Below is a small trained network, with its code and all its weights. Each question gives an input and a class and asks what happens when units are switched off, that is, made to give their printed mean instead of their output.

import numpy as np


def w(rows, s, z=0):
    codes = np.array(rows[::2]) - 128.0
    scale = np.full(codes.shape[1], s)
    scale[-1] = z or s
    return codes * scale


def norm(h):
    return h / np.sqrt((h * h).mean(-1, keepdims=True) + 1e-5)


def f(y):
    return y / 2 * (1 + np.tanh(0.7978845608 * (y + 0.044715 * y**3)))


def log_softmax(a):
    a = a - a.max(-1, keepdims=True)
    return a - np.log(np.exp(a).sum(-1, keepdims=True))


def net(x, mask):
    res = np.array(x, float).reshape(1, 6) / 4 @ E
    u = 0
    for l in range(3):
        y = f(norm(res) @ A[l][:, :-1].T + A[l][:, -1])
        res = res + np.where(mask[u : u + 4], y, B[l][:, -1]) @ B[l][:, :-1]
        u += 4
    return log_softmax(norm(res)[-1] @ U[:, :-1].T + U[:, -1])


A, B = {}, {}
E = w([
[125,129,130,127,126,123,144,125,115],'x0',
[86,69,91,165,118,130,47,161,33],'x1',
[137,74,231,84,149,71,79,76,121],'x2',
[246,43,102,153,132,163,144,83,113],'x3',
[150,137,133,108,130,131,132,141,111],'x4',
[85,103,211,132,93,254,143,128,127],'x5',
],0.0092)
A[0] = w([
[77,65,112,187,148,100,80,183,2,50],'0.n1',
[170,174,213,162,120,68,205,104,149,83],'0.n2',
[38,213,173,70,126,93,139,195,110,3],'0.n3',
[114,33,198,74,118,59,61,78,125,5],'0.n4',
],0.0071,0.0077)
B[0] = w([
[187,206,91,85,83,182,56,27,131,253],'0.n1',
[130,150,130,122,161,174,119,114,162,201],'0.n2',
[9,156,131,170,149,93,75,160,131,192],'0.n3',
[98,125,169,53,202,162,147,130,78,200],'0.n4',
],0.013,0.0032)
A[1] = w([
[94,56,203,119,195,65,87,103,126,55],'1.n1',
[101,85,198,143,85,191,111,168,109,26],'1.n2',
[159,163,65,133,206,2,78,100,79,37],'1.n3',
[155,154,110,209,111,125,154,157,107,5],'1.n4',
],0.0082,0.0032)
B[1] = w([
[178,149,123,65,230,185,176,255,89,209],'1.n1',
[161,90,154,158,23,104,126,186,252,175],'1.n2',
[162,88,180,136,1,59,187,219,225,253],'1.n3',
[88,99,99,102,248,151,126,130,126,134],'1.n4',
],0.0079,0.004)
A[2] = w([
[111,158,1,204,121,185,180,200,139,22],'2.n1',
[103,96,203,124,35,206,140,119,125,112],'2.n2',
[148,236,154,110,159,126,185,46,201,51],'2.n3',
[235,11,117,180,146,145,186,69,101,1],'2.n4',
],0.0093,0.0052)
B[2] = w([
[172,117,212,74,197,134,136,100,125,254],'2.n1',
[176,135,97,126,118,56,160,124,140,237],'2.n2',
[141,120,93,139,89,144,56,80,76,246],'2.n3',
[1,125,86,175,135,129,91,182,91,228],'2.n4',
],0.019,0.005)
U = w([
[169,173,93,121,72,159,19,4,91,124],'0',
[165,128,194,64,239,157,143,101,112,55],'1',
[31,146,98,183,129,132,100,163,127,253],'2',
[203,108,130,151,42,78,183,134,211,62],'3',
],0.014,0.0032)

Each question gives the input, the list of numbers given to net, and the class t.
The units are the neurons (one row each of A and B). Each row of codes is followed by its name. A weight is (code - 128) times the scale printed after its matrix; where a second scale follows, it is the last column's (A, B and U).
mask holds one flag per neuron, layer by layer. A switched-off neuron (its flag False) gives its mean, the last column of its row in B, instead of its output. The means were averaged over made-up inputs and are rounded, as every weight is.
A unit's drop is (log p(t) with every unit on - log p(t) with that unit switched off) / (log p(t) with every unit on - log p(t) with every unit switched off).
The circuit of an input: a set's keep is (log p(t) with only the set's units on - log p(t) with every unit switched off) / (log p(t) with every unit on - log p(t) with every unit switched off). Starting from all 12 units, units are removed one at a time, each time the one whose removal leaves the highest keep (on an exact tie, the one counted first), for as long as the keep stays at least 0.8.
units of the circuit, in order: the units of the circuit, biggest drop first
most important unit: the unit with the biggest drop
k most important neurons: the k neurons with the biggest drops, biggest first
top k neurons in layer l: the k neurons of layer l with the biggest drops, biggest first
drop when u is switched off: that unit's drop, to one decimal
input [-8,1,-3,4,4,5], class 3: units of the circuit, in order : (2.n2)
input [-4,-4,5,4,0,-7], class 3: 2 most important neurons : (1.n3, 2.n1)
input [1,5,-3,0,3,-7], class 3: 2 most important neurons : (1.n3, 2.n3)
input [-8,-4,4,-4,2,2], class 0: 2 most important neurons : (2.n3, 0.n2)
input [6,-6,5,8,-7,5], class 2: 2 most important neurons : (2.n4, 0.n1)
input [8,6,8,0,-4,1], class 1: 2 most important neurons : (0.n4, 2.n3)
input [1,-4,3,3,3,-4], class 0: top 2 neurons in layer 0 : (0.n2, 0.n3)
input [-6,-4,-1,-3,-1,-5], class 3: 4 most important neurons : (1.n3, 0.n1, 2.n4, 0.n4)
input [-5,7,8,5,8,4], class 1: 3 most important neurons : (0.n4, 2.n3, 1.n1)
input [4,0,-5,6,1,7], class 3: 3 most important neurons : (2.n2, 1.n2, 2.n1)
input [2,6,-7,7,-6,-2], class 1: 2 most important neurons : (2.n1, 2.n3)
input [7,6,-4,-5,3,-5], class 0: 2 most important neurons : (0.n1, 2.n4)
input [-2,6,-4,6,-1,-7], class 3: 2 most important neurons : (1.n3, 2.n3)
input [4,2,8,6,-1,-1], class 1: units of the circuit, in order : (1.n1)
input [7,7,-2,8,6,-5], class 2: 2 most important neurons : (2.n4, 2.n3)
input [5,-1,4,-5,5,3], class 2: 2 most important neurons : (0.n3, 2.n1)
input [7,4,-8,-8,-7,3], class 1: top 2 neurons in layer 2 : (2.n1, 2.n4)
input [-1,-8,-2,-8,-1,7], class 0: top 3 neurons in layer 2 : (2.n3, 2.n4, 2.n2)
input [-1,-1,-6,5,-4,-1], class 1: drop when 2.n1 is switched off : 1.4
input [-8,-7,-3,-6,6,4], class 0: drop when 2.n2 is switched off : 0.0
input [-1,5,6,8,-3,-3], class 2: drop when 2.n4 is switched off : 0.9
input [6,-2,2,7,5,8], class 3: most important unit : 2.n2
